Each row is followed by its group and then its class within the group.
[ 30.3 -21.6  14.0 -19.1   5.1  31.5   3.4   7.8 -14.8  31.5  21.0   9.3
  -4.3  -1.7 -19.9  -6.4] => (34) > C
[ 18.2 -14.8  17.6 -13.8   0.5  55.0  -5.1   8.2  -7.9  45.1  16.3  12.5
 -13.5  -6.9 -37.0   1.5] => (34) > C
[  0.6 -21.8  10.8   4.2  -0.6  44.5  -6.4   6.3  -0.9  30.2  -0.3  -5.5
 -10.6  30.0 -26.4  -1.6] => (41) > W
[ 14.2 -19.3   5.4 -14.9  22.2  51.1  -9.4   0.8  -2.2  41.8   4.2  21.8
  -6.4   9.9 -26.8  -7.2] => (39) > S
[ 31.4  -6.6  19.5  -2.2   7.5  62.6  11.1   6.4  -8.0  40.0  13.5   3.9
  -9.1  12.4 -23.1   6.7] => (35) > B
[ 13.9  -5.8  10.9 -22.0   1.4  30.6 -11.5  12.7   6.9  35.5  12.3   9.9
  -7.0  12.7 -27.1   3.1] => (34) > C
[  6.7 -18.2  11.3 -18.4  11.1  35.6  -4.5   8.4  -5.0  35.9  10.7   2.8
 -20.1  16.9 -29.9   3.7] => (34) > H
[  8.3 -12.0   4.1   1.6  25.2  29.1  16.8   2.7  -6.6  28.8   7.3   0.4
 -13.9  17.7 -23.4  -3.0] => (41) > L
[ 15.3 -14.2   7.2   7.0  14.4  49.5   4.1   7.3  -5.4  34.8   9.5  -0.9
  -9.3  16.4 -26.7  -3.8] => (41) > L
[ 41.3  -4.6  11.7  11.6  10.6  61.8  31.5   7.3 -23.5  44.5   9.5   0.4
  -6.2  -3.7 -35.2   3.5] => (35) > B
[ -2.5  -3.3   6.8 -18.7  37.5  47.8 -26.4   5.4 -28.1  49.7  26.3  24.2
  -3.0  17.0 -10.7  -6.7] => (39) > A
[ 22.7 -31.3  15.6  -4.3   8.4  36.2  13.3  -8.2  -8.8  23.8   6.2   2.6
 -15.4   8.1 -23.6  -4.9] => (41) > L
[ -2.8 -14.3   9.0   8.0  11.1  42.1  -0.1   1.4   4.1  30.6   2.5   2.1
  -7.1  24.8 -21.7   1.4] => (41) > W
[ 23.8 -13.0  -3.6   9.7  11.8  32.5  13.4   9.7 -32.6  24.2 -11.7  -6.6
 -12.1  22.4 -19.8  -3.0] => (41) > L
[  0.3 -14.0   8.5  -0.9  22.6   6.6  -0.2   8.8   5.4  22.9   4.4  -6.8
 -16.6  23.7 -18.4  10.1] => (41) > L
[ 17.7 -16.9  16.5  -8.3  29.8  66.8  -6.0   9.3  -9.5  61.5  14.2   5.4
 -18.1   8.0 -29.1   2.2] => (39) > A
[  7.3 -13.1  15.2 -21.0  23.5  46.6 -20.1  -4.5  -3.4  45.8   7.9  12.2
  -4.4  10.3 -15.8   4.8] => (39) > S
[ 29.3  -2.0  11.1  11.8  11.4  42.8  30.3   2.5 -39.5  53.4   6.0   8.8
 -12.7   0.2  -5.3   1.8] => (39) > S
[ 10.7 -12.5  10.2  -6.0   3.5  51.0  -1.2  12.6  -5.8  31.8   7.4   1.1
 -25.0  21.4 -22.7  -2.9] => (34) > H
[ -4.1 -13.9   8.2  -3.3  20.4  59.8   5.2   5.4  -4.5  31.2   8.9   7.6
 -14.2  26.3 -26.3  -2.4] => (41) > L
[ 12.5 -25.5   6.9   6.8  11.9  51.7  -4.5   7.6  -1.4  26.6   6.7   8.4
 -11.9  27.4 -36.8  -1.2] => (41) > W

Each row is followed by its group and then its class within the group.
[  2.1   3.5  -6.4  13.3  18.8   6.7   1.4 -23.6   3.3  11.0  -3.3  -1.3
  -2.8 -34.1   5.2 -44.4] => (78) > z351
[ 14.5 -10.6  16.5  -7.5   3.8 -13.8   3.3 -16.8   5.0  -0.2  13.3  -5.6
   2.2  27.7 -14.7  66.4] => (84) > Z846
[  5.2   1.4  -4.7  -8.2 -13.2   3.3  -1.0 -20.4  16.7  30.1 -24.3  -3.4
  -5.3 -34.6  14.5 -66.5] => (78) > z17
[  8.1 -17.6  -3.4  -4.3   0.2 -15.6   2.1 -10.5  26.2   8.4 -26.1  -2.8
  -3.7 -18.5   8.5 -13.5] => (84) > Z846
[  5.5  -8.9  11.1   0.6  16.1 -22.6   5.0 -12.2  21.6  10.3  -8.2  -3.2
   4.0  -5.4  -5.1   1.7] => (84) > Z846
[ -0.3   8.2   2.7   6.9  10.7   1.4  -3.2 -21.3  -5.8  15.1  11.4  -6.1
   0.1 -10.5   0.7 -26.0] => (78) > z351
[  2.6   1.8   3.1   5.6   9.1   2.0  -0.2 -33.1  -0.6  23.4  28.6   5.0
  -4.1  -7.4  -1.8 -38.1] => (78) > z17
[  3.3  -4.9   2.4   0.0   6.8 -14.3 -14.4  -9.8  14.0  -3.0   1.4  -4.9
  -0.2  -1.6  -5.3  12.3] => (84) > Z846
[ -1.3   8.2   8.1 -12.4   4.2  -0.3   2.4  -9.9  27.9   4.0   3.8  -9.0
   3.3 -21.0  16.4   3.2] => (84) > Z438
[  4.7   7.8   2.6   1.8   4.0   9.9  -3.3 -22.1  -0.3  22.2  10.4  -3.0
  -3.3 -39.2  -2.5 -28.7] => (78) > z17
[ -2.8  14.0  -7.8  20.2  20.3  12.6   3.9 -22.3  -2.6   6.2  10.0  -2.6
  -4.5 -31.2  -1.9 -46.3] => (78) > z351
[  2.8 -11.7   0.9  -8.7  -0.9 -13.3   1.7  -8.0  35.4   6.3 -14.9  -3.2
   5.3 -19.4  14.3 -10.0] => (84) > Z846
[ 13.9   3.3  -1.1   1.0  -1.2   3.2   6.3 -17.6  13.3  25.0   1.9  -4.5
   0.4  -9.7  -4.6 -23.0] => (78) > z17
